X = [128 145 127 133 103 138 126 115 122 130 122]
Give the entry just left of the largest entry.
A: 128
The entry just left of the centre entry is 103
The entry just right of 103 is 138
Give the entry just right of the largest entry.
A: 127

grid =
145,133,146,127,143,135,116,151,146,141,118,142,146,116
123,121,122,127,141,124,140,129,127,124,142,124,124,143
130,140,129,131,120,136,131,124,128,132,129,131,128,132
132,128,134,136,133,128,127,135,132,131,128,132,133,127
129,125,130,138,132,125,130,131,129,128,131,129,130,130
The entry in the bottom-right corner: 130
The largest entry in the last row: 138
The bottom entry of the column that holds the largest entry is 131
Find the 1st entry in reading order.
Answer: 145
The fourth-last entry, reading row by row: 131
The largest entry: 151
The smallest entry in the first column: 123
Find the 2nd entry in reading order.
Answer: 133
The entry directly below the largest entry -> 129
Find the third entry on the diagonal from the top-right corner.
Answer: 131
Find the 3rd entry, reading row by row.
Answer: 146
Find the top-right entry.
Answer: 116
Find the bottom-left entry.
Answer: 129
The 5th entry, reading row by row is 143
The fourth entry, reading row by row: 127
The entry just left of the largest entry is 116

Questions about the table below. Rows and columns are numbered from 0.
1) Read off the entry in row 2 and column 2.
2) Read off the entry in row 0 and column 0.
3) Read off the entry directly below 105.
4) Read off the entry at row 0, column 2.
5) Read off the entry in row 0 and column 1.
6) Read off the top-right entry.
7) Read off the entry at row 2, column 0.
8) Read off the bottom-left entry.
129  154  143  125  150  125  102  102  133  140  148  109
129  154  143  125  151  125  102  101  134  140  148  108
128  128  128  128  128  128  128  128  128  128  128  128
129  154  143  125  150  125  102  102  134  139  148  109
129  154  143  125  151  125  102  101  134  140  149  108
129  154  143  125  151  125  102  101  134  140  148  109
129  154  142  125  150  126  102  102  133  139  148  109
129  153  142  125  149  126  103  102  133  139  147  109
128  103  114  130  106  130  154  154  123  116  108  148
128  102  114  130  106  130  155  154  123  116  108  148
128  104  114  130  107  129  153  152  124  117  109  147
129  154  143  125  150  125  102  101  133  140  148  109
129  153  142  125  150  126  103  102  133  139  148  109
128  128  128  128  128  128  128  128  128  128  128  128
128  102  113  130  105  130  155  154  123  116  108  148
129  153  142  125  149  126  103  103  133  139  147  110
1) 128
2) 129
3) 149
4) 143
5) 154
6) 109
7) 128
8) 129

((114, 123, 121, 147, 140, 146, 115, 151, 143), (137, 138, 135, 129, 141, 127, 134, 120, 137), (128, 122, 135, 144, 146, 144, 128, 131, 144), (133, 139, 127, 127, 128, 126, 133, 135, 129), (138, 134, 135, 130, 136, 130, 137, 125, 133), (150, 137, 144, 124, 133, 125, 149, 114, 128), (144, 150, 129, 113, 120, 113, 143, 127, 119), (153, 124, 150, 133, 133, 135, 154, 116, 128), (121, 146, 112, 124, 120, 122, 121, 153, 126), (152, 119, 155, 138, 143, 141, 152, 109, 136), (142, 125, 145, 138, 146, 138, 140, 115, 140), (135, 150, 121, 115, 116, 115, 135, 140, 119))
The entry just right of the largest entry: 138
The entry just left of the largest entry -> 119
What is the entry just left of the smallest entry? 152
The maximum: 155
What is the smallest entry? 109
What is the entry just left of 149? 125
What is the entry just right of 131? 144

m = 136,140,145,99,151,144,128,147
Find the 1st entry from the right.
A: 147
The 1st entry from the left: 136
The third entry from the end -> 144

[[129 140 114 121 103 145]
 [100 151 120 111 123 143]
 [153 146 108 149 112 130]
 [110 107 139 127 129 148]
 [124 113 122 138 155 127]
 [152 149 129 142 131 125]
 [109 107 136 104 140 125]
 [106 135 106 104 130 140]
 [139 127 106 112 103 144]
 [100 149 112 106 117 144]]
The last entry, reading row by row: 144
Give the largest entry in the first column.
153
Give the entry in the top-right corner.
145
Give the entry directly below 114.
120
The entry just left of the largest entry is 138
Give the first entry on the main diagonal.
129
The fourth entry in reading order -> 121
Give the third-last entry, reading row by row.
106
The largest entry in the last row -> 149
The entry directly above 120: 114
The entry just left of 145 -> 103
Give the entry directly below the largest entry.
131
Give the entry just left of 148.
129
The 3rd entry on the diagonal from the top-right corner: 149
The last entry in the row that holds the largest entry: 127
The entry just left of 151 -> 100
The entry directly above 136 -> 129
The entry in the bottom-left corner is 100
Give the second entry on the diagonal from the top-right corner.
123
The fourth-last entry, reading row by row: 112
Give the second-last entry, reading row by row.
117

[[111 117 126 116]
 [137 155 113 134]
 [112 142 140 135]
 [142 143 107 120]
 [114 118 127 117]
 [111 107 111 103]
 [116 120 124 117]
 [141 154 113 139]
 [107 137 146 141]
 [107 111 125 110]
 [118 146 137 139]
 [104 126 145 126]
 [106 120 139 123]]
Counting starts at 0.
The entry in row 2 and column 0 -> 112
Find the entry just left of the largest entry.
A: 137
Find the entry at row 0, column 0.
A: 111
The bottom-left entry -> 106
Find the entry just right of 155.
A: 113
Find the entry directly below 155.
A: 142
Find the entry at row 2, column 2.
A: 140
Find the entry in row 0 and column 2.
A: 126
The bottom-right entry: 123
Find the bottom entry of the column that holds the largest entry.
A: 120
Find the top-right entry.
A: 116
The entry at row 0, column 1 is 117
The entry directly above 127 is 107
